Here is a tiny trained network, its code and every weight. The questions are about switching its units off for an input and a class, where a switched-off unit gives its printed mean instead of its output.

import numpy as np


def w(rows, s, z=0):
    codes = np.array(rows[::2]) - 128.0
    scale = np.full(codes.shape[1], s)
    scale[-1] = z or s
    return codes * scale


def norm(h):
    return h / np.sqrt((h * h).mean(-1, keepdims=True) + 1e-5)


def f(y):
    return np.maximum(y, 0)


def log_softmax(a):
    a = a - a.max(-1, keepdims=True)
    return a - np.log(np.exp(a).sum(-1, keepdims=True))


def net(x, mask):
    res = np.array(x, float).reshape(1, 7) / 4 @ E
    u = 0
    for l in range(2):
        y = f(norm(res) @ A[l][:, :-1].T + A[l][:, -1])
        res = res + np.where(mask[u : u + 5], y, B[l][:, -1]) @ B[l][:, :-1]
        u += 5
    return log_softmax(norm(res)[-1] @ U[:, :-1].T + U[:, -1])


A, B = {}, {}
E = w([
[145,115,138,78,125,77,202,25,171,119,69],'x0',
[71,182,158,150,165,103,189,204,85,144,66],'x1',
[124,144,116,141,125,123,120,116,133,129,130],'x2',
[95,52,150,199,65,105,119,108,116,255,114],'x3',
[109,138,107,135,98,123,132,123,126,114,129],'x4',
[234,153,130,156,81,68,151,177,140,145,183],'x5',
[121,116,65,94,160,68,105,124,87,155,147],'x6',
],0.0056)
A[0] = w([
[91,193,176,159,167,46,222,158,91,142,72,19],'0.n1',
[124,150,62,76,167,43,115,110,65,180,136,39],'0.n2',
[133,189,255,190,76,174,144,106,188,95,97,30],'0.n3',
[150,129,130,81,118,66,231,54,161,133,56,18],'0.n4',
[190,131,121,148,87,71,234,179,181,151,190,1],'0.n5',
],0.0065,0.0052)
B[0] = w([
[212,100,105,187,93,144,74,108,82,66,57,239],'0.n1',
[164,82,52,78,96,204,232,161,164,182,125,202],'0.n2',
[141,76,16,46,115,158,194,168,121,199,124,232],'0.n3',
[92,163,169,178,141,200,97,170,62,152,255,254],'0.n4',
[125,75,109,188,194,65,142,145,192,88,161,218],'0.n5',
],0.0098,0.0033)
A[1] = w([
[214,144,99,147,152,101,180,152,144,62,149,213],'1.n1',
[164,118,160,93,84,138,126,35,157,131,174,63],'1.n2',
[2,83,120,114,170,189,148,42,103,105,55,17],'1.n3',
[121,61,188,183,43,56,148,106,122,241,99,75],'1.n4',
[180,44,113,100,111,132,92,55,179,111,202,3],'1.n5',
],0.006,0.0029)
B[1] = w([
[46,115,166,103,111,123,94,49,151,172,106,254],'1.n1',
[147,135,93,164,156,139,106,144,44,106,123,167],'1.n2',
[164,113,145,184,102,16,148,125,205,167,169,201],'1.n3',
[128,217,146,2,170,148,107,98,144,15,136,204],'1.n4',
[131,142,154,202,126,134,169,211,66,133,2,200],'1.n5',
],0.009,0.006)
U = w([
[184,108,112,208,118,126,103,143,55,83,2,60],'0',
[152,69,43,57,107,175,204,154,160,175,126,254],'1',
[90,172,168,184,140,162,113,149,69,158,236,216],'2',
[128,93,134,184,164,19,128,128,241,119,143,32],'3',
[109,199,164,13,141,112,110,66,152,79,89,48],'4',
],0.014,0.0023)

Each question gives the input, the list of numbers given to net, and the class t.
The units are the neurons (one row each of A and B). Each row of codes is followed by its name. A weight is (code - 128) times the scale printed after its matrix; where a second scale follows, it is the last column's (A, B and U).
mask holds one flag per neuron, layer by layer. A switched-off neuron (its flag False) gives its mean, the last column of its row in B, instead of its output. The means were averaged over made-up inputs and are rounded, as every weight is.
A unit's drop is (log p(t) with every unit on - log p(t) with that unit switched off) / (log p(t) with every unit on - log p(t) with every unit switched off).
The circuit of an input: a set's keep is (log p(t) with only the set's units on - log p(t) with every unit switched off) / (log p(t) with every unit on - log p(t) with every unit switched off). Starting from all 10 units, units are removed one at a time, each time the one whose removal leaves the highest keep (on an exact tie, the one counted first), for as long as the keep stays at least 0.8.
units of the circuit, in order: the units of the circuit, biggest drop first
unit that matters most: the unit with the biggest drop
k most important neurons: the k neurons with the biggest drops, biggest first
top k neurons in layer l: the k neurons of layer l with the biggest drops, biggest first
input [-3,-5,5,-4,6,-8,6], class 3: top 2 neurons in layer 0	(0.n3 0.n4)
input [5,6,3,-5,0,3,-5], class 0: unit that matters most	0.n1
input [-5,3,-3,1,-6,-8,6], class 3: 2 most important neurons	(1.n3 0.n4)
input [2,3,-3,0,-8,-5,-3], class 3: 3 most important neurons	(1.n3 0.n2 1.n5)
input [-5,2,-1,-5,5,-6,0], class 3: 2 most important neurons	(0.n4 1.n3)
input [-5,-6,6,5,-7,2,0], class 0: 3 most important neurons	(0.n4 1.n5 1.n1)
input [-2,2,7,7,-8,-3,-6], class 4: 2 most important neurons	(1.n4 0.n2)
input [-7,5,3,2,-5,-8,4], class 3: units of the circuit, in order	(1.n3 0.n4)
input [1,8,-2,-5,-7,-8,6], class 0: 3 most important neurons	(0.n1 0.n5 1.n4)
input [-4,3,5,4,-1,6,6], class 1: 3 most important neurons	(0.n2 1.n3 0.n4)
input [8,-8,0,-6,-5,-5,0], class 0: top 2 neurons in layer 1	(1.n5 1.n2)
input [4,2,4,2,-8,-1,-4], class 1: top 2 neurons in layer 0	(0.n3 0.n1)
input [6,7,-8,-6,-2,-4,3], class 0: 2 most important neurons	(0.n1 1.n4)
input [0,-4,-1,8,-6,4,-5], class 4: unit that matters most	1.n4
input [-2,6,-4,-8,3,4,-3], class 4: 2 most important neurons	(1.n1 1.n5)
input [3,-4,5,1,8,-3,-2], class 0: 3 most important neurons	(1.n5 1.n2 1.n1)
input [4,-4,0,-7,-3,7,6], class 3: 2 most important neurons	(0.n5 1.n4)
input [-3,-2,0,6,-2,-3,4], class 4: 3 most important neurons	(1.n4 0.n4 0.n3)
input [4,3,-1,4,8,4,3], class 2: top 2 neurons in layer 0	(0.n4 0.n3)
input [3,-6,8,-5,6,4,1], class 0: unit that matters most	1.n5
input [-5,-3,-1,-7,-1,1,-7], class 1: top 3 neurons in layer 0	(0.n3 0.n4 0.n1)
input [7,3,5,-7,6,8,2], class 3: top 2 neurons in layer 0	(0.n5 0.n1)
input [8,0,-8,6,-4,2,6], class 2: top 2 neurons in layer 0	(0.n4 0.n3)
input [4,-5,3,-1,5,5,2], class 0: top 2 neurons in layer 1	(1.n5 1.n3)
